Below is a small trained network, with its code and all its weights. Each question gives an input and a target symbol and asks what happens when units are switched off, that is, made to give their printed mean instead of their output.

import numpy as np


def w(rows, s, z=0):
    codes = np.array(rows[::2]) - 128.0
    scale = np.full(codes.shape[1], s)
    scale[-1] = z or s
    return codes * scale


def f(y):
    return np.maximum(y, 0)


def softmax(a):
    e = np.exp(a - a.max(-1, keepdims=True))
    return e / e.sum(-1, keepdims=True)


def log_softmax(a):
    a = a - a.max(-1, keepdims=True)
    return a - np.log(np.exp(a).sum(-1, keepdims=True))


def net(x, mask):
    ids = ['αδεζθσφψ'.index(c) for c in x.split()]
    T = len(ids)
    res = E[ids] + P[:T]
    u = 0
    for l in range(3):
        q, k, v = (res @ M[l].T for M in (Q, K, V))
        z = softmax(np.where(np.tri(T) > 0, q @ k.T / 2**0.5, -1e9)) @ v
        res = res + np.where(mask[u], z, O[l][:, -1]) @ O[l][:, :-1]
        u += 1
        y = f(res @ A[l][:, :-1].T + A[l][:, -1])
        res = res + np.where(mask[u : u + 8], y, B[l][:, -1]) @ B[l][:, :-1]
        u += 8
    return log_softmax(res[-1] @ U[:, :-1].T + U[:, -1])


Q, K, V, O, A, B = {}, {}, {}, {}, {}, {}
E = w([
[198,65,144,159,233,207,107,68,132,98,165],'α',
[104,103,72,40,141,155,51,32,65,146,119],'δ',
[158,110,116,228,81,86,124,20,129,110,191],'ε',
[101,92,213,113,137,24,118,131,48,156,188],'ζ',
[170,132,230,154,78,143,130,200,42,187,131],'θ',
[174,100,126,114,56,44,170,17,125,133,202],'σ',
[169,103,177,236,123,92,51,143,129,145,159],'φ',
[108,144,110,90,2,148,132,111,71,158,130],'ψ',
],0.01)
P = w([
[131,111,108,122,147,127,151,167,148,78,114],'0',
[119,91,181,93,67,136,109,141,171,126,105],'1',
[137,107,236,148,62,116,45,42,182,181,147],'2',
[88,107,196,150,117,163,68,73,59,175,116],'3',
[92,150,92,124,141,118,146,75,51,199,166],'4',
[107,166,62,162,163,96,131,195,140,245,184],'5',
],0.012)
Q[0] = w([
[117,120,220,139,98,132,144,68,199,40,3],'0.h1',
[152,202,24,116,198,91,231,201,163,58,84],'0.h1',
],0.0052)
K[0] = w([
[112,139,134,108,123,151,170,169,2,192,142],'0.h1',
[136,157,175,115,89,155,72,87,131,236,140],'0.h1',
],0.0092)
V[0] = w([
[126,123,149,144,248,226,115,216,134,87,93],'0.h1',
[108,94,129,2,170,79,24,74,83,137,135],'0.h1',
],0.0053)
O[0] = w([
[172,65,93,106,90,171,127,132,122,161,253,142],'0.h1',
[80,54,136,142,157,100,217,120,129,142,132,254],'0.h1',
],0.011,0.003)
A[0] = w([
[96,130,174,79,159,173,60,139,166,80,59,109],'0.n1',
[20,161,157,89,76,121,61,86,132,138,124,254],'0.n2',
[98,168,175,184,128,103,103,95,184,63,25,185],'0.n3',
[84,156,73,123,94,126,139,162,161,73,85,106],'0.n4',
[54,153,136,174,144,83,140,142,142,109,171,122],'0.n5',
[80,207,106,70,206,101,76,158,80,254,74,179],'0.n6',
[166,159,121,81,113,138,146,188,158,112,81,95],'0.n7',
[100,138,81,41,60,147,86,195,126,61,119,101],'0.n8',
],0.0051,0.0023)
B[0] = w([
[152,132,110,216,71,228,137,83,116,87,92,146],'0.n1',
[223,90,161,134,87,176,157,42,98,148,110,254],'0.n2',
[162,58,73,162,188,135,100,114,153,19,143,161],'0.n3',
[207,85,90,128,179,191,100,116,79,115,73,133],'0.n4',
[178,102,83,179,216,132,144,149,160,142,128,163],'0.n5',
[154,149,46,254,107,126,185,98,208,81,138,230],'0.n6',
[138,142,142,89,92,126,116,81,133,171,113,131],'0.n7',
[138,151,107,52,121,174,126,64,74,131,110,139],'0.n8',
],0.006,0.0054)
Q[1] = w([
[112,6,221,180,94,156,134,14,2,128,98],'1.h1',
[121,94,235,74,73,172,26,152,157,43,94],'1.h1',
],0.0065)
K[1] = w([
[39,88,85,85,110,145,186,218,140,1,66],'1.h1',
[105,221,30,167,237,122,192,155,42,166,154],'1.h1',
],0.0074)
V[1] = w([
[122,92,131,253,175,74,105,156,201,104,158],'1.h1',
[189,167,68,158,119,251,82,77,164,109,110],'1.h1',
],0.0065)
O[1] = w([
[186,255,120,98,134,134,114,87,131,158,159,12],'1.h1',
[10,164,167,99,77,110,115,135,120,79,175,254],'1.h1',
],0.0099,0.00072)
A[1] = w([
[28,107,114,12,80,132,90,157,137,175,243,53],'1.n1',
[40,164,139,173,141,223,116,148,180,146,43,102],'1.n2',
[138,37,15,105,189,113,68,77,137,115,121,175],'1.n3',
[155,92,159,129,79,110,244,167,195,134,134,89],'1.n4',
[60,114,138,170,107,44,59,132,110,115,89,89],'1.n5',
[60,175,93,82,194,156,91,176,215,110,54,2],'1.n6',
[76,56,172,158,168,252,177,200,124,141,119,112],'1.n7',
[167,159,96,145,91,126,162,194,87,118,125,104],'1.n8',
],0.004,0.0033)
B[1] = w([
[115,117,6,226,196,125,191,141,185,73,203,210],'1.n1',
[127,52,96,147,143,97,75,112,126,14,109,146],'1.n2',
[111,107,134,181,129,173,225,187,87,127,160,253],'1.n3',
[91,133,101,97,12,105,114,115,226,200,73,168],'1.n4',
[90,140,135,119,160,167,198,153,101,50,118,165],'1.n5',
[147,113,141,209,83,110,159,148,146,84,92,129],'1.n6',
[97,84,138,133,117,114,59,127,54,159,113,197],'1.n7',
[116,153,3,170,69,48,102,63,125,126,123,139],'1.n8',
],0.0041,0.0046)
Q[2] = w([
[155,69,214,162,66,146,114,28,20,128,158],'2.h1',
[50,164,1,237,143,108,233,128,99,160,150],'2.h1',
],0.0059)
K[2] = w([
[105,136,79,39,154,108,185,253,122,46,46],'2.h1',
[221,96,179,95,81,189,136,141,199,114,108],'2.h1',
],0.007)
V[2] = w([
[253,227,130,130,91,102,110,86,196,147,147],'2.h1',
[128,132,177,131,30,96,15,197,119,192,96],'2.h1',
],0.0048)
O[2] = w([
[164,130,186,78,125,101,199,81,53,80,164,14],'2.h1',
[156,21,125,35,101,2,48,193,24,118,148,5],'2.h1',
],0.009,0.003)
A[2] = w([
[88,124,79,139,151,124,88,150,178,254,91,46],'2.n1',
[99,43,175,160,82,134,166,115,200,160,108,60],'2.n2',
[179,70,112,112,190,19,169,138,106,86,21,151],'2.n3',
[185,100,183,125,93,114,116,124,62,18,150,111],'2.n4',
[84,176,227,19,108,100,125,99,28,7,177,1],'2.n5',
[71,247,191,90,175,149,205,104,144,78,81,91],'2.n6',
[134,92,120,147,110,130,89,93,168,50,204,91],'2.n7',
[198,101,168,122,100,202,87,101,195,148,65,48],'2.n8',
],0.005,0.0037)
B[2] = w([
[112,183,96,88,199,89,153,145,60,174,171,228],'2.n1',
[137,118,98,101,239,91,65,151,129,161,98,254],'2.n2',
[227,103,161,153,47,201,128,110,96,142,115,191],'2.n3',
[173,166,55,65,160,53,104,155,61,117,112,189],'2.n4',
[91,169,33,78,255,148,91,210,165,202,58,188],'2.n5',
[123,125,101,144,114,81,71,141,199,22,80,177],'2.n6',
[87,116,125,60,100,109,86,124,78,155,144,200],'2.n7',
[84,116,180,81,166,52,183,177,99,153,92,222],'2.n8',
],0.0051,0.0059)
U = w([
[26,120,124,126,169,123,144,118,172,161,93,111],'α',
[124,198,131,121,139,124,105,84,159,88,99,127],'δ',
[172,117,182,143,127,141,209,85,118,91,112,209],'ε',
[143,205,97,61,182,127,90,116,108,154,142,5],'ζ',
[175,122,89,129,175,143,176,117,156,214,98,144],'θ',
[101,160,119,123,93,179,142,125,156,149,254,184],'σ',
[186,91,93,68,148,113,88,129,75,146,161,114],'φ',
[119,61,131,123,85,104,89,122,109,99,103,136],'ψ',
],0.0057,0.002)

Each question gives the input, a string of symbols that net reads in full, and the target symbol t.
The units are the heads (2 rows each of Q, K, V and O) and the neurons (one row each of A and B). Each row of codes is followed by its name. A weight is (code - 128) times the scale printed after its matrix; where a second scale follows, it is the last column's (O, A, B and U).
mask holds one flag per unit, layer by layer, with each layer's heads first. A switched-off unit (its flag False) gives its mean, the last column of its rows in O or B, instead of its output. The means were averaged over made-up inputs and are rounded, as every weight is.
A unit's drop is (log p(t) with every unit on - log p(t) with that unit switched off) / (log p(t) with every unit on - log p(t) with every unit switched off).
The circuit of an input: a set's keep is (log p(t) with only the set's units on - log p(t) with every unit switched off) / (log p(t) with every unit on - log p(t) with every unit switched off). Starting from the 12 units with the biggest drops (on a tie, the unit counted first), units are removed one at a time, each time the one whose removal leaves the highest keep (on an exact tie, the one counted first), for as long as the keep stays at least 0.8.
units of the circuit, in order: the units of the circuit, biggest drop first
unit that matters most: the unit with the biggest drop
top k neurons: the k neurons with the biggest drops, biggest first
top k neurons in layer l: the k neurons of layer l with the biggest drops, biggest first
input θ δ δ δ δ, target α: units of the circuit, in order	[1.h1, 0.h1]
input ψ θ θ δ ψ α, target φ: units of the circuit, in order	[2.h1]
input δ δ δ δ δ α, target α: units of the circuit, in order	[0.n2, 1.h1]
input θ α α, target φ: units of the circuit, in order	[2.h1, 0.h1, 0.n6]
input θ σ δ ζ, target ψ: top 3 neurons	[0.n6, 0.n8, 2.n1]
input θ δ δ ζ σ, target ψ: units of the circuit, in order	[2.h1, 1.h1, 0.h1]
input δ ζ θ ψ θ, target θ: units of the circuit, in order	[1.h1, 0.h1]
input δ θ α δ, target θ: top 2 neurons	[0.n2, 0.n6]
input θ ψ θ, target ψ: units of the circuit, in order	[1.h1, 0.h1, 2.h1, 0.n6]
input ζ δ δ δ θ α, target ε: units of the circuit, in order	[2.h1, 1.h1, 0.h1, 0.n2]
input σ θ ζ, target ε: top 3 neurons	[0.n2, 0.n6, 0.n1]
input θ ψ θ α, target ψ: top 3 neurons	[0.n8, 0.n6, 2.n1]
input α θ δ, target σ: units of the circuit, in order	[0.h1, 1.h1]
input φ ζ δ, target ζ: units of the circuit, in order	[1.h1, 2.h1, 2.n5]
input ζ δ δ σ ε, target ε: units of the circuit, in order	[2.h1, 1.h1, 0.n2]
input α α ζ φ, target σ: units of the circuit, in order	[0.h1, 1.h1]
input ε θ θ δ, target δ: unit that matters most	0.h1
input ε α θ α α θ, target ζ: top 2 neurons	[2.n5, 0.n3]
input σ ζ ζ, target ε: top 3 neurons in layer 0	[0.n6, 0.n2, 0.n1]
input σ ψ δ, target ε: top 2 neurons	[0.n2, 0.n6]
input θ δ δ, target φ: top 2 neurons	[0.n2, 2.n4]
input σ θ α σ, target δ: top neuron	[0.n3]
input θ δ ε, target ψ: top 2 neurons in layer 2	[2.n1, 2.n5]
